[[106 132 127]
 [135 126 130]
 [106 125 129]]
->
[[106 135 106]
 [125 126 132]
 [129 130 127]]

[[135 130 120 138 134]
 [136 115 131 126 120]
 [141 124 113 133 110]
 [129 123 122 110 118]
 [122 134 117 109 123]
 [127 122 129 106 117]
 [140 138 133 126 123]
 [136 127 131 134 133]
 [113 125 107 116 145]
 [126 136 122 138 134]
 [119 136 128 141 127]
 [126 129 118 137 127]]
->
[[126 119 126 113 136 140 127 122 129 141 136 135]
 [129 136 136 125 127 138 122 134 123 124 115 130]
 [118 128 122 107 131 133 129 117 122 113 131 120]
 [137 141 138 116 134 126 106 109 110 133 126 138]
 [127 127 134 145 133 123 117 123 118 110 120 134]]

[[141 121 133 131 140]
 [119 137 142 125 148]
 [110 140 142 127 131]
 [128 154 116 133 117]
 [118 125 128 130 122]
 [112 144 133 123 141]
 [126 126 122 129 129]
 [124 112 117 125 112]
 [122 150 119 138 116]
 [109 144 141 124 147]]
->
[[109 122 124 126 112 118 128 110 119 141]
 [144 150 112 126 144 125 154 140 137 121]
 [141 119 117 122 133 128 116 142 142 133]
 [124 138 125 129 123 130 133 127 125 131]
 [147 116 112 129 141 122 117 131 148 140]]

[[151 142 111 124 145 146 119 144 129 120 147 133]
 [132 121 138 142 142 136 134 123 109 121 108 114]
 [129 128 122 150 108 123 113 140 117 138 129 113]]
->
[[129 132 151]
 [128 121 142]
 [122 138 111]
 [150 142 124]
 [108 142 145]
 [123 136 146]
 [113 134 119]
 [140 123 144]
 [117 109 129]
 [138 121 120]
 [129 108 147]
 [113 114 133]]

[[125 148]
 [121 138]
 [133 123]
 [129 151]
 [122 137]
 [135 122]
 [129 149]]
->
[[129 135 122 129 133 121 125]
 [149 122 137 151 123 138 148]]

[[127 126 132 128 122 134]
 [120 126 127 139 130 127]
 [132 134 130 135 138 118]
 [134 135 124 136 145 129]
 [109 117 132 129 106 116]
 [125 126 119 130 124 150]]
->
[[125 109 134 132 120 127]
 [126 117 135 134 126 126]
 [119 132 124 130 127 132]
 [130 129 136 135 139 128]
 [124 106 145 138 130 122]
 [150 116 129 118 127 134]]

[[117 138 124 131 119 138 115]
 [135 121 137 123 141 121 120]
 [145 107 134 133 124 122 125]]
->
[[145 135 117]
 [107 121 138]
 [134 137 124]
 [133 123 131]
 [124 141 119]
 [122 121 138]
 [125 120 115]]
---
[[128 124 137]
 [127 139 122]
 [117 131 152]]
->
[137 139 117]

[[147 140 133]
 [108 142 143]
 [150 139 132]
 [128 148 113]
 [136 136 106]]
->
[133 142 150]

[[158 103]
 [144 108]
 [117 147]]
->
[103 144]

[[104 131]
 [133 100]]
->
[131 133]

[[116 124 135 128]
 [138 149 144 124]
 [133 153 123 140]]
->
[128 144 153]

[[103 157]
 [130 125]
 [124 123]]
->
[157 130]

[[110 118]
 [151 150]]
->
[118 151]
---
[[120 126 119 122 143]
 [128 130 119 110 143]
 [120 117 135 123 105]
 [124 129 121 116 140]]
->
[[120 126]
 [128 130]]

[[137 127 143 113]
 [144 127 155 102]
 [123 129 136 131]
 [128 130 129 128]]
->
[[137 127]
 [144 127]]

[[149 110 138]
 [144 140 106]
 [152 105 106]
 [150 151 107]
 [130 147 117]]
->
[[149 110]
 [144 140]]

[[131 119]
 [131 116]
 [125 115]
 [126 129]
 [120 156]]
->
[[131 119]
 [131 116]]

[[ 98 118 125 134  99]
 [133 152 112 128 150]
 [101 102 134 149 116]]
->
[[ 98 118]
 [133 152]]

[[157 152]
 [140 123]
 [121 155]
 [143 134]
 [153 128]]
->
[[157 152]
 [140 123]]

[[113 117 149 133 129]
 [128 136 124 134 132]
 [112 141 149 110 126]
 [130 128 128 126 129]]
->
[[113 117]
 [128 136]]

[[150 120 121 129 127]
 [149 115 130 128 123]
 [117 148 133 123 116]
 [129 111 137 133 119]
 [122 135 123 127 153]]
->
[[150 120]
 [149 115]]
---
[[128 151 134 138 118]
 [121 138 134 134 114]
 [123 104 117 116 139]
 [124 154 137 132 108]]
->
[[128 151]
 [121 138]
 [123 104]]

[[150 146 141 116 147]
 [112 108 131 122 108]
 [111 110 105 151 111]]
->
[[150 146]
 [112 108]
 [111 110]]

[[127 133 123 124 120]
 [128 150 128 131 126]
 [128 142 126 132 125]
 [128 122 126 131 127]
 [128 126 128 122 137]]
->
[[127 133]
 [128 150]
 [128 142]]

[[125 106]
 [114 139]
 [138 118]
 [148  98]
 [146 106]]
->
[[125 106]
 [114 139]
 [138 118]]

[[150 135 128 140 135]
 [142 149 142 132 132]
 [148 138 133 136 134]
 [138 134 128 139 130]]
->
[[150 135]
 [142 149]
 [148 138]]

[[129 132 129 124]
 [135 123 132 131]
 [149 107 127 131]]
->
[[129 132]
 [135 123]
 [149 107]]

[[117 106 102 146 142]
 [108 114 112 134 156]
 [150 134 148 122 103]]
->
[[117 106]
 [108 114]
 [150 134]]

[[103 128]
 [106 121]
 [151 133]
 [135 133]
 [122 104]]
->
[[103 128]
 [106 121]
 [151 133]]

[[132 148 113 146]
 [110 112 144 109]
 [150 122 120 136]
 [137 148 118 147]
 [149 126 136 138]]
->
[[132 148]
 [110 112]
 [150 122]]
